How the items are linked:
w436: ^>w249, !>w375, *>w953, @>w969, ~>w926, %>w924, +>w619
w644: ^>w825, !>w782, *>w570, @>w619, ~>w847, %>w767, +>w969
w195: ^>w106, !>w879, *>w648, @>w318, ~>w649, %>w595, +>w191
w404: ^>w462, !>w389, *>w549, @>w150, ~>w609, %>w16, +>w172
w34: ^>w486, !>w969, *>w836, @>w375, ~>w397, %>w498, +>w782
w879: ^>w738, !>w195, *>w340, @>w282, ~>w582, %>w305, +>w376
w642: ^>w884, !>w836, *>w969, @>w953, ~>w406, %>w838, +>w570
w343: ^>w885, !>w2, *>w89, @>w871, ~>w525, %>w37, +>w111
w570: ^>w586, !>w278, *>w644, @>w305, ~>w676, %>w282, +>w642
w24: ^>w80, !>w530, *>w609, @>w557, ~>w549, %>w361, +>w396
w473: ^>w499, !>w968, *>w463, @>w396, ~>w182, %>w987, +>w557
w106: ^>w195, !>w738, *>w16, @>w167, ~>w361, %>w549, +>w418
w151: ^>w15, !>w97, *>w651, @>w403, ~>w191, %>w850, +>w649
w418: ^>w191, !>w178, *>w873, @>w226, ~>w15, %>w467, +>w106
w467: ^>w776, !>w447, *>w172, @>w182, ~>w396, %>w418, +>w549
w470: ^>w278, !>w586, *>w150, @>w549, ~>w557, %>w167, +>w182
w178: ^>w376, !>w418, *>w206, @>w260, ~>w229, %>w447, +>w738
w609: ^>w858, !>w567, *>w24, @>w37, ~>w404, %>w871, +>w635
w80: ^>w24, !>w6, *>w858, @>w56, ~>w595, %>w649, +>w850
w862: ^>w969, !>w486, *>w884, @>w249, ~>w623, %>w10, +>w825
w406: ^>w968, !>w499, *>w780, @>w19, ~>w642, %>w17, +>w676
w926: ^>w920, !>w916, *>w19, @>w780, ~>w436, %>w515, +>w907
w885: ^>w343, !>w748, *>w588, @>w821, ~>w428, %>w347, +>w865
w150: ^>w782, !>w825, *>w470, @>w404, ~>w37, %>w525, +>w486
w840: ^>w676, !>w557, *>w534, @>w530, ~>w586, %>w516, +>w968
w282: ^>w74, !>w318, *>w767, @>w879, ~>w880, %>w570, +>w838
w102: ^>w226, !>w838, *>w498, @>w191, ~>w403, %>w836, +>w318
w413: ^>w767, !>w525, *>w74, @>w458, ~>w2, %>w825, +>w10
w17: ^>w726, !>w403, *>w764, @>w97, ~>w838, %>w406, +>w880
w347: ^>w37, !>w847, *>w56, @>w858, ~>w782, %>w885, +>w397
w873: ^>w62, !>w206, *>w418, @>w337, ~>w980, %>w172, +>w16
w305: ^>w724, !>w595, *>w619, @>w570, ~>w6, %>w879, +>w953
w458: ^>w340, !>w16, *>w738, @>w413, ~>w58, %>w389, +>w206
w595: ^>w549, !>w305, *>w462, @>w278, ~>w80, %>w195, +>w776
w726: ^>w17, !>w987, *>w255, @>w229, ~>w260, %>w968, +>w516
w191: ^>w418, !>w376, *>w62, @>w102, ~>w151, %>w776, +>w195
w880: ^>w516, !>w588, *>w748, @>w582, ~>w282, %>w676, +>w17
w582: ^>w918, !>w649, *>w897, @>w880, ~>w879, %>w6, +>w97
w15: ^>w151, !>w229, *>w980, @>w987, ~>w418, %>w396, +>w361
w389: ^>w619, !>w404, *>w724, @>w825, ~>w567, %>w458, +>w249
w19: ^>w799, !>w850, *>w926, @>w406, ~>w953, %>w97, +>w6
w447: ^>w953, !>w467, *>w249, @>w884, ~>w799, %>w178, +>w724
w764: ^>w255, !>w865, *>w17, @>w515, ~>w259, %>w780, +>w748
w260: ^>w838, !>w226, *>w10, @>w178, ~>w726, %>w884, +>w74
w89: ^>w588, !>w516, *>w343, @>w361, ~>w167, %>w557, +>w987
w748: ^>w2, !>w885, *>w880, @>w897, ~>w767, %>w847, +>w764
w567: ^>w907, !>w609, *>w530, @>w534, ~>w389, %>w58, +>w920
w97: ^>w229, !>w151, *>w515, @>w17, ~>w376, %>w19, +>w582
w525: ^>w428, !>w413, *>w167, @>w16, ~>w343, %>w150, +>w337
w916: ^>w635, !>w926, *>w850, @>w397, ~>w375, %>w651, +>w858
w206: ^>w924, !>w873, *>w178, @>w10, ~>w390, %>w249, +>w458
w651: ^>w980, !>w515, *>w151, @>w865, ~>w62, %>w916, +>w821
w557: ^>w56, !>w840, *>w37, @>w24, ~>w470, %>w89, +>w473
w58: ^>w897, !>w871, *>w918, @>w2, ~>w458, %>w567, +>w390
w74: ^>w282, !>w167, *>w413, @>w738, ~>w516, %>w586, +>w260
w987: ^>w403, !>w726, *>w111, @>w15, ~>w226, %>w473, +>w89
w969: ^>w862, !>w34, *>w642, @>w436, ~>w780, %>w259, +>w644
w850: ^>w396, !>w19, *>w916, @>w499, ~>w776, %>w151, +>w80
w648: ^>w16, !>w340, *>w195, @>w428, ~>w821, %>w462, +>w62
w375: ^>w172, !>w436, *>w776, @>w34, ~>w916, %>w62, +>w462
w780: ^>w623, !>w397, *>w406, @>w926, ~>w969, %>w764, +>w847
w278: ^>w470, !>w570, *>w782, @>w595, ~>w56, %>w318, +>w836
w767: ^>w413, !>w428, *>w282, @>w340, ~>w748, %>w644, +>w259
w361: ^>w649, !>w918, *>w871, @>w89, ~>w106, %>w24, +>w15
w516: ^>w880, !>w89, *>w2, @>w918, ~>w74, %>w840, +>w726
w871: ^>w821, !>w58, *>w361, @>w343, ~>w16, %>w609, +>w980
w499: ^>w473, !>w406, *>w397, @>w850, ~>w836, %>w403, +>w56
w226: ^>w102, !>w260, *>w337, @>w418, ~>w987, %>w182, +>w167
w10: ^>w259, !>w337, *>w260, @>w206, ~>w255, %>w862, +>w413
w172: ^>w375, !>w249, *>w467, @>w486, ~>w635, %>w873, +>w404
w396: ^>w850, !>w799, *>w635, @>w473, ~>w467, %>w15, +>w24
w534: ^>w847, !>w37, *>w840, @>w567, ~>w825, %>w2, +>w623
w676: ^>w840, !>w56, *>w847, @>w6, ~>w570, %>w880, +>w406
w111: ^>w865, !>w255, *>w987, @>w980, ~>w337, %>w463, +>w343
w498: ^>w337, !>w259, *>w102, @>w62, ~>w865, %>w34, +>w428
w182: ^>w836, !>w884, *>w486, @>w467, ~>w473, %>w226, +>w470
w924: ^>w206, !>w62, *>w376, @>w259, ~>w515, %>w436, +>w340
w37: ^>w347, !>w534, *>w557, @>w609, ~>w150, %>w343, +>w463
w549: ^>w595, !>w724, *>w404, @>w470, ~>w24, %>w106, +>w467
w907: ^>w567, !>w858, *>w6, @>w847, ~>w619, %>w897, +>w926
w865: ^>w111, !>w764, *>w403, @>w651, ~>w498, %>w397, +>w885
w530: ^>w6, !>w24, *>w567, @>w840, ~>w724, %>w918, +>w799
w462: ^>w404, !>w619, *>w595, @>w782, ~>w858, %>w648, +>w375
w897: ^>w58, !>w821, *>w582, @>w748, ~>w340, %>w907, +>w515
w623: ^>w780, !>w463, *>w968, @>w920, ~>w862, %>w255, +>w534
w16: ^>w648, !>w458, *>w106, @>w525, ~>w871, %>w404, +>w873
w229: ^>w97, !>w15, *>w390, @>w726, ~>w178, %>w799, +>w918
w62: ^>w873, !>w924, *>w191, @>w498, ~>w651, %>w375, +>w648
w2: ^>w748, !>w343, *>w516, @>w58, ~>w413, %>w534, +>w255
w56: ^>w557, !>w676, *>w347, @>w80, ~>w278, %>w588, +>w499
w486: ^>w34, !>w862, *>w182, @>w172, ~>w463, %>w337, +>w150
w259: ^>w10, !>w498, *>w838, @>w924, ~>w764, %>w969, +>w767
w403: ^>w987, !>w17, *>w865, @>w151, ~>w102, %>w499, +>w588
w586: ^>w570, !>w470, *>w825, @>w724, ~>w840, %>w74, +>w884
w390: ^>w515, !>w980, *>w229, @>w255, ~>w206, %>w920, +>w58
w821: ^>w871, !>w897, *>w649, @>w885, ~>w648, %>w858, +>w651
w918: ^>w582, !>w361, *>w58, @>w516, ~>w738, %>w530, +>w229
w463: ^>w397, !>w623, *>w473, @>w635, ~>w486, %>w111, +>w37
w799: ^>w19, !>w396, *>w920, @>w968, ~>w447, %>w229, +>w530
w858: ^>w609, !>w907, *>w80, @>w347, ~>w462, %>w821, +>w916
w397: ^>w463, !>w780, *>w499, @>w916, ~>w34, %>w865, +>w347
w836: ^>w182, !>w642, *>w34, @>w776, ~>w499, %>w102, +>w278
w724: ^>w305, !>w549, *>w389, @>w586, ~>w530, %>w738, +>w447
w249: ^>w436, !>w172, *>w447, @>w862, ~>w920, %>w206, +>w389
w649: ^>w361, !>w582, *>w821, @>w588, ~>w195, %>w80, +>w151
w838: ^>w260, !>w102, *>w259, @>w376, ~>w17, %>w642, +>w282
w619: ^>w389, !>w462, *>w305, @>w644, ~>w907, %>w340, +>w436
w847: ^>w534, !>w347, *>w676, @>w907, ~>w644, %>w748, +>w780
w825: ^>w644, !>w150, *>w586, @>w389, ~>w534, %>w413, +>w862
w515: ^>w390, !>w651, *>w97, @>w764, ~>w924, %>w926, +>w897
w782: ^>w150, !>w644, *>w278, @>w462, ~>w347, %>w428, +>w34
w635: ^>w916, !>w920, *>w396, @>w463, ~>w172, %>w980, +>w609
w953: ^>w447, !>w776, *>w436, @>w642, ~>w19, %>w376, +>w305
w920: ^>w926, !>w635, *>w799, @>w623, ~>w249, %>w390, +>w567
w776: ^>w467, !>w953, *>w375, @>w836, ~>w850, %>w191, +>w595
w6: ^>w530, !>w80, *>w907, @>w676, ~>w305, %>w582, +>w19
w167: ^>w318, !>w74, *>w525, @>w106, ~>w89, %>w470, +>w226
w968: ^>w406, !>w473, *>w623, @>w799, ~>w884, %>w726, +>w840
w980: ^>w651, !>w390, *>w15, @>w111, ~>w873, %>w635, +>w871
w588: ^>w89, !>w880, *>w885, @>w649, ~>w318, %>w56, +>w403
w318: ^>w167, !>w282, *>w428, @>w195, ~>w588, %>w278, +>w102
w738: ^>w879, !>w106, *>w458, @>w74, ~>w918, %>w724, +>w178
w337: ^>w498, !>w10, *>w226, @>w873, ~>w111, %>w486, +>w525
w884: ^>w642, !>w182, *>w862, @>w447, ~>w968, %>w260, +>w586
w340: ^>w458, !>w648, *>w879, @>w767, ~>w897, %>w619, +>w924
w255: ^>w764, !>w111, *>w726, @>w390, ~>w10, %>w623, +>w2
w376: ^>w178, !>w191, *>w924, @>w838, ~>w97, %>w953, +>w879
w428: ^>w525, !>w767, *>w318, @>w648, ~>w885, %>w782, +>w498

The rows follow the links: the fewer symbols apart two items are, the more alike their rows tend to be.

Each row is also shifted at random along 7 hidden directions that mean nothing.

The rows of 90 items, shuffled:
Each row is one item's numbers.
id 1: -5	-12	-5	4	10	1	-2	13	4	-11	8	6	-11	-16	-12	-1	-15	0	-9	-4	-7	4	13	-12	6	7	-3	6	-2	-1	-15	3
id 2: -6	3	-13	-3	8	-4	-5	-2	-30	-11	-18	-31	-19	-7	-15	-16	-3	2	-5	-8	4	5	-3	2	-1	-9	11	-12	16	2	-28	11
id 3: 10	-6	6	0	-5	4	2	6	-11	8	-2	31	3	8	-38	-13	-1	4	-7	5	-17	0	1	-10	-17	-7	2	7	13	9	2	-16
id 4: -26	5	1	-15	-7	-10	-5	0	3	5	-4	-7	-4	6	4	4	4	-4	21	-10	14	-6	-9	-4	-3	-9	-10	-1	8	-6	14	8
id 5: -7	4	3	-6	10	2	2	-3	-12	-5	-14	14	14	11	5	1	9	1	-12	8	-9	10	-10	11	7	-10	0	2	-9	1	2	-5
id 6: 14	-16	27	11	-4	14	15	-4	7	19	6	-3	11	-24	8	12	-24	5	-48	1	4	-10	9	10	-13	9	23	2	-22	-20	-12	-19
id 7: 11	6	-3	-4	8	-10	-10	-4	-10	-9	8	-20	-10	-6	3	-1	-3	-1	21	-9	7	4	-10	8	4	-12	-8	9	3	-1	-24	4
id 8: 18	-9	-6	-2	6	-6	-1	23	4	-16	6	14	-4	-12	-12	4	3	-18	15	-9	-15	6	-7	1	5	-19	-13	-7	6	-2	31	-17
id 9: -32	-1	-17	-21	5	2	2	-8	12	-14	-2	-14	-1	-14	23	4	16	-22	-2	-5	-2	-2	-11	9	28	-8	-5	-32	3	-10	26	12
id 10: 65	-5	-12	4	6	3	-10	-13	4	-15	23	13	-3	10	-19	-8	7	-8	19	3	-17	13	-6	5	-4	0	-23	-1	11	11	2	-5
id 11: 3	6	6	11	5	1	4	2	0	-8	-5	-8	-3	-8	14	3	7	-7	-3	-5	7	5	5	12	-3	4	11	-8	-9	-11	12	-10
id 12: -7	0	-2	3	-6	-4	3	13	8	12	7	14	-4	-4	5	0	-3	9	-4	-6	-4	-10	8	-10	12	4	7	4	0	-5	-3	1
id 13: 17	2	-18	-1	6	-4	-8	-41	13	-8	18	-1	-15	3	-9	4	-2	9	8	-10	-12	7	-9	13	13	14	-14	22	4	-5	6	-1
id 14: -5	-6	2	-4	-10	2	-2	-11	-12	12	-7	23	11	-7	-16	-15	19	-22	-20	-14	-16	3	-3	0	-22	-5	-12	-25	15	-8	1	-2
id 15: -1	5	-11	18	-10	1	-4	-4	6	4	8	11	4	14	11	-1	19	-10	18	5	-8	-4	4	13	7	10	-14	-10	7	7	20	-4
id 16: -26	-1	0	18	6	-1	-1	12	-13	-9	-2	-13	-7	-9	-10	-14	3	-6	-3	-9	4	6	12	-3	-16	4	8	-19	1	0	-11	0
id 17: -10	6	11	-14	6	0	-2	-22	-1	1	0	2	3	-1	-15	-7	4	8	-8	-11	7	16	-6	-10	-24	2	9	6	-4	-9	-15	5
id 18: -9	-4	-7	19	-4	1	4	-6	3	6	12	7	-15	-6	-16	-7	-7	10	-11	-6	-15	-7	14	-1	2	18	12	9	9	-5	4	-9
id 19: -7	-1	-5	20	6	8	1	-14	5	-8	8	8	2	7	-12	-4	6	6	-10	9	-15	13	11	2	-4	18	2	5	-3	6	7	-10
id 20: 38	-7	-3	2	-7	13	11	22	15	2	11	3	5	-13	11	2	-3	-8	-21	16	-4	-19	9	-4	21	-2	18	-15	-4	5	5	-4
id 21: -15	9	0	-6	10	3	6	-6	14	-10	10	15	-3	13	-10	10	-1	19	5	10	-14	7	-10	4	17	-2	8	25	-4	3	34	-19
id 22: -23	9	-1	13	-6	-4	3	26	-3	1	-3	-10	-6	10	7	2	2	5	20	10	8	-13	5	2	6	-5	12	6	3	10	7	-4
id 23: 18	0	-5	7	7	-8	-8	12	-7	-7	-7	7	-9	-3	-2	2	-8	7	3	-9	-7	8	8	-10	12	6	-10	17	-5	-2	-10	7
id 24: 11	-8	1	4	-10	6	-4	-16	4	12	10	19	24	12	12	-5	13	-19	-7	3	-9	3	10	0	-13	15	-30	-25	1	3	-26	16
id 25: -5	-1	-17	8	8	-2	2	14	6	-16	13	1	-19	-6	-17	-10	-1	2	4	-8	-8	6	16	-16	11	9	6	-3	5	4	4	3
id 26: 12	13	11	-1	7	-5	-4	1	-5	-6	-5	9	3	23	-12	-1	12	5	25	4	4	16	-9	0	-22	-7	0	12	-4	8	15	-12
id 27: -6	5	10	18	-7	-13	-6	-4	-13	17	1	8	-2	15	-12	-5	-4	13	16	-16	3	4	10	-3	-27	16	-9	17	-1	-5	-21	-1
id 28: -17	-9	-12	18	4	2	-7	-3	-14	-10	0	-9	-3	-17	0	-10	2	-14	-14	-7	-11	8	11	5	8	10	-15	-20	3	0	-20	6
id 29: 13	8	-4	0	8	-3	1	-4	-11	-9	10	-18	-14	8	-21	-10	-6	23	9	10	5	4	-7	0	-3	-2	15	17	6	14	-27	0
id 30: -8	0	6	-18	10	-3	0	-2	-17	1	-17	22	4	-2	-20	-13	-2	10	-26	-9	-10	15	-5	-21	-12	-7	6	7	-6	-5	-26	6
id 31: 20	-3	-3	18	-3	-18	-11	29	-31	14	-10	26	-4	10	-6	-13	1	4	18	-15	-14	4	7	-8	-5	-8	-21	0	5	6	-39	3
id 32: 33	-6	-4	13	-7	3	5	15	9	3	12	6	3	1	12	8	-6	-1	-1	10	-9	-13	4	12	21	0	-2	-1	-1	3	11	-15
id 33: -6	1	4	4	12	6	0	-3	6	-5	4	-22	-1	-7	15	12	-23	19	-12	17	15	-1	5	-1	13	8	17	26	-18	2	-24	9
id 34: -22	-5	5	2	-5	-3	-3	25	-18	11	-27	21	11	10	7	0	-6	0	-6	7	-3	-4	5	-12	4	-6	-15	-3	-6	8	-17	8
id 35: -32	-2	-6	16	-7	6	-4	-27	-4	13	-4	11	7	13	6	-2	3	-4	-10	4	-11	-3	6	9	-5	25	-21	-6	2	2	1	5
id 36: -22	-14	9	-7	-7	4	2	-16	-28	14	-18	-16	-6	-18	-23	-12	-17	2	-40	-6	1	-8	0	0	-19	-4	11	-10	10	-8	-30	-2
id 37: -14	1	5	-6	-5	3	-2	-13	-7	13	0	22	18	8	0	-9	13	-5	-10	6	-13	0	-9	7	-8	-7	-5	-7	1	1	-19	1
id 38: -9	10	19	-9	-8	-5	-1	-21	-17	25	-21	3	15	4	20	-1	12	2	-12	-9	9	-2	-14	15	-19	-6	5	1	-11	-19	-24	2
id 39: 16	8	-1	-19	-5	-5	-1	5	0	9	8	-21	2	-10	22	-1	3	-5	7	-3	13	-14	-12	8	13	-17	10	-14	3	-7	-35	18
id 40: 1	0	4	-3	-5	-4	5	-7	10	21	4	12	6	1	31	13	-10	10	-13	-5	-2	-9	2	5	18	8	-7	14	-15	-16	-21	7
id 41: 2	-6	-1	-16	7	5	-5	-32	-6	-2	-7	7	4	5	-16	-3	-10	9	-25	7	-8	13	-4	-10	-4	8	-9	15	-2	5	-15	11
id 42: 8	2	4	5	-9	3	2	22	18	10	13	29	17	13	7	2	15	-10	13	6	-4	-6	5	-9	-1	2	-6	-8	-4	5	13	-4
id 43: 28	0	3	14	-7	-6	-3	5	-7	13	2	22	7	0	8	-5	16	-13	2	-12	-13	-1	6	9	-9	5	-12	-17	-4	-5	-10	-2
id 44: -4	-2	8	-3	6	-3	-10	-21	-20	0	-15	-5	4	-5	-11	-10	2	-8	-5	-13	2	19	-7	5	-27	2	-15	-4	0	-9	-13	2
id 45: 7	-3	18	-10	-8	11	10	21	3	4	-1	-1	15	-8	3	-2	6	-16	-8	11	8	-11	-7	10	-9	-23	20	-20	2	2	13	-17
id 46: 3	-4	-17	17	-7	2	-5	-19	2	6	10	-10	-5	-4	16	1	4	-11	-2	-7	-9	-9	7	16	16	17	-19	-20	8	-6	-5	11
id 47: 16	12	-4	-3	-5	-19	-3	-12	-6	15	-6	19	-2	19	12	10	3	18	17	-12	-8	-4	-15	11	12	-7	-19	22	0	-7	0	1
id 48: 16	14	-16	10	-5	-4	-6	9	-2	0	6	-31	-10	6	14	-5	1	7	21	11	14	-13	5	-1	16	5	7	-1	9	14	-33	20
id 49: -2	19	-20	5	-10	-3	-9	-12	-5	1	-12	-28	-9	16	18	-2	17	-5	29	5	18	-10	6	3	13	13	-8	-11	16	12	14	20
id 50: 24	-9	-18	6	6	7	-6	-10	0	-14	4	-9	-6	-8	-5	-7	-7	-5	-9	9	-8	4	11	-6	12	17	-10	-1	0	10	-10	13
id 51: -12	-23	11	14	9	8	11	36	0	-12	-4	23	-5	-13	-37	3	-28	17	-26	14	-15	4	18	-17	-2	-3	26	25	-6	8	21	-35
id 52: -29	-1	4	4	9	1	-8	-11	10	-3	-2	24	13	15	0	4	7	-7	5	2	-10	18	4	-8	-11	18	-23	10	-11	1	19	4
id 53: -9	-3	-1	18	7	-4	-6	4	-9	-9	1	-22	-14	-6	-8	-2	-11	5	5	-7	3	4	11	0	-3	12	1	7	-2	-2	-12	1
id 54: -6	8	17	3	-5	-9	4	25	-1	15	-2	8	-1	1	-5	-6	1	8	6	-8	13	-3	10	-16	-16	-4	14	13	-4	-5	-16	0
id 55: -17	-4	-2	-5	-9	8	-1	-15	-14	4	-13	-20	1	1	-10	-2	-5	-3	-7	9	5	-9	-6	8	-8	-1	-4	-12	15	6	12	-2
id 56: -24	4	-2	2	-8	-8	3	23	4	1	-4	-24	-11	-6	23	10	-8	3	19	-4	20	-19	5	0	22	-4	3	-2	3	-5	5	9
id 57: 4	-13	9	-23	-4	14	9	-7	16	16	10	12	14	-8	3	6	-10	3	-29	13	-8	-8	-5	-3	3	-7	5	0	-6	-3	-12	-1
id 58: -8	-15	6	-6	7	8	-1	7	0	-7	7	24	9	-5	-17	-1	-4	-4	-14	6	-16	13	-4	0	-8	-12	-6	4	-5	5	-5	-15
id 59: 5	-10	5	-6	6	6	-6	18	-6	-16	11	-14	12	-12	6	-6	6	-29	11	9	8	8	-11	8	-12	-24	-10	-30	2	8	-19	-2
id 60: -16	5	3	10	8	-1	6	-9	1	1	0	5	1	-6	20	9	-5	15	-19	-1	-9	6	6	13	16	12	14	16	-19	-13	-8	-6
id 61: 18	1	-8	-9	-6	-1	-3	-23	7	6	4	17	-1	17	-13	1	0	2	7	4	-8	0	-10	-7	-4	8	-20	9	12	5	10	7
id 62: -24	8	-2	-16	7	-1	-4	0	-17	-9	-25	-17	-1	4	-3	-7	2	5	1	9	14	4	-6	-11	-2	-9	9	0	1	10	-11	12
id 63: -18	-7	-10	-4	-9	6	3	-14	6	4	6	14	2	7	-14	2	-5	0	-2	4	-14	-7	-6	2	-1	0	-11	0	13	6	26	-10
id 64: 16	-8	3	15	5	19	5	-7	-7	-9	4	-22	7	-16	-3	-13	-1	-10	-31	11	2	4	13	6	-8	11	18	-27	-4	5	-21	-1
id 65: 15	-6	8	5	8	-5	-4	26	-10	-8	-4	-14	-6	-17	2	-1	-13	0	-1	-3	14	6	12	-10	-2	-6	5	3	-7	-4	-25	8
id 66: -45	-8	-6	-4	-6	-1	0	11	-25	8	-12	11	-12	-11	-30	-16	-7	7	-19	-7	-14	-6	0	-7	-1	-11	12	-5	15	0	-22	-5
id 67: 1	-4	4	14	10	1	0	24	-9	-10	-10	-21	0	-8	14	10	-16	6	-2	14	9	-2	7	8	13	-6	13	10	-11	5	-8	-4
id 68: -56	1	0	14	8	5	-2	0	-9	-10	-17	-27	1	-5	23	13	-11	6	-8	12	12	-5	5	13	16	6	6	7	-13	-1	6	-2
id 69: -23	4	-20	11	-10	-12	-12	14	-30	8	-27	13	-11	5	-14	-22	10	-4	5	-16	-9	-2	17	-21	-3	7	-15	-7	18	6	-20	24
id 70: 5	-16	14	-4	-8	12	7	-12	7	13	3	34	18	2	-20	2	-2	-10	-22	3	-16	5	-5	-2	-22	0	-8	-7	0	-1	18	-20
id 71: 6	1	1	-11	7	2	-1	10	-1	-16	-8	-28	11	-9	37	22	-1	-10	8	15	14	-5	-16	26	22	-23	1	-7	-12	1	12	-3
id 72: 6	-5	-1	18	6	-5	-9	5	-10	-4	-7	20	3	1	-3	-5	9	-11	5	-14	-13	13	9	1	-9	7	-25	-3	-3	-4	3	-3
id 73: 7	1	3	2	7	5	-1	1	0	-3	5	10	20	6	20	-7	13	-7	-12	7	-6	11	7	1	3	2	-2	-17	-18	1	-37	17
id 74: -12	-6	5	-19	8	-6	-2	15	7	-6	1	11	1	-12	4	7	-11	-3	-4	-5	-5	3	-11	-6	14	-20	-3	8	-9	-6	-3	0
id 75: 17	-3	-2	20	7	6	-4	-31	3	-3	16	8	-4	5	-12	0	-15	20	-17	8	-14	12	11	2	-5	28	-2	28	-9	6	-18	-3
id 76: -4	5	10	15	4	5	1	-17	8	-4	11	-5	8	9	-2	0	12	-1	-1	2	3	12	10	6	-20	19	4	0	-7	0	10	-10
id 77: 1	-6	13	-8	-5	8	4	4	-2	10	7	0	8	4	-6	3	-9	2	-2	8	7	-8	-11	7	-15	-16	4	-1	4	3	-19	-7
id 78: 6	-12	0	-2	-3	-3	7	12	-3	10	10	13	-16	-9	-27	-2	-25	21	-11	-2	-17	-7	-3	-6	5	-11	10	17	11	-1	-19	-14
id 79: 10	0	-1	-18	4	3	-1	-9	-1	-7	-7	15	9	8	-5	-4	10	-2	-6	4	-7	13	-9	-6	-5	-7	-5	0	0	4	-4	7
id 80: -24	6	-3	-9	10	-5	8	-2	-3	-8	-17	1	-5	-7	16	14	-2	10	-15	-3	-6	0	-14	16	29	-13	12	8	-13	-10	26	-10
id 81: -6	0	-5	-12	-11	-6	1	35	-1	-3	-8	29	-2	11	-25	-7	7	-6	16	2	-7	-5	-5	-22	-1	-20	-1	1	19	16	26	-8
id 82: 16	-6	12	14	9	-1	-5	7	-6	-3	0	-6	9	-11	5	0	1	-12	-7	-7	3	11	9	5	-17	3	-4	-7	-11	-7	-13	-4
id 83: 31	15	-14	19	-5	-12	-11	-22	-20	12	-7	11	1	28	10	-9	17	10	16	2	-12	2	5	9	4	19	-24	9	5	9	-25	16
id 84: -32	-3	1	-21	6	2	-5	24	-15	-15	-26	-20	3	-11	13	-1	-1	-20	1	11	18	4	-7	-4	6	-25	-2	-20	1	10	0	13
id 85: 5	18	-4	-3	-6	-4	-1	-46	8	11	10	-21	-8	5	11	8	3	20	7	-7	6	-10	-13	18	6	9	14	17	8	-12	0	-1
id 86: 17	7	0	-1	-8	-8	-1	-26	2	15	16	-12	-13	3	-15	5	-16	23	12	-10	5	-5	-9	6	-6	3	2	23	14	-5	-11	-2
id 87: -14	-4	-2	-21	12	17	14	-28	6	-2	5	-7	-5	-8	-9	3	-26	36	-47	19	-7	2	-7	-4	19	7	34	29	-12	-1	-23	1
id 88: 27	18	-12	20	-6	-7	-7	-2	-17	4	-5	-14	-10	23	2	-6	4	19	27	6	6	-7	7	3	4	13	1	19	11	16	-14	5
id 89: -36	-1	-11	-6	8	7	1	-39	1	-6	0	-11	-6	-11	1	-4	2	3	-30	-4	-14	9	-6	13	13	9	8	-9	2	-11	2	-1
id 90: -14	-3	2	15	6	-5	4	14	-8	-8	-12	16	0	-5	0	0	1	0	-11	-9	-13	5	9	3	3	3	8	2	-12	-8	12	-13

Some items, each with its row:
w570 id 21
w182 id 64
w462 id 25
w858 id 1
w167 id 22
w34 id 90
w102 id 83
w907 id 74
w255 id 36
w16 id 54
w97 id 61
w106 id 48
w418 id 49
w473 id 67
w498 id 43
w871 id 56
w413 id 85
w463 id 82
w150 id 16
w343 id 27
w884 id 26
w582 id 57
w676 id 58
w318 id 15
w19 id 41
w447 id 62
w821 id 40
w595 id 73

Row, symbols taken left to right, then the row they reach:
id 72 ! % ^ ^: id 47
id 32 * * *: id 31
id 23 ! @ + ^: id 7
id 80 ! * ~ @: id 50
id 20 @ ^ * *: id 88
id 53 + * + @: id 33
id 14 ! + + % ^: id 11
id 38 ^ + !: id 18
id 34 % % @ % + +: id 51
id 28 + * @ + @: id 75
id 3 + ! %: id 19
id 89 * ^ @ + ^: id 79
id 63 + + ~: id 37
id 66 ~ * + ! !: id 70
id 81 ! % ~ +: id 52
id 17 @ + ! ~ !: id 44
id 45 ~ * + ! !: id 86
id 59 + + ~: id 29
id 60 ^ + !: id 2
id 13 + + * +: id 10
id 68 * ^ ~ * @ !: id 87
id 30 ^ + % ^ ^: id 39
id 6 ~ * % +: id 76

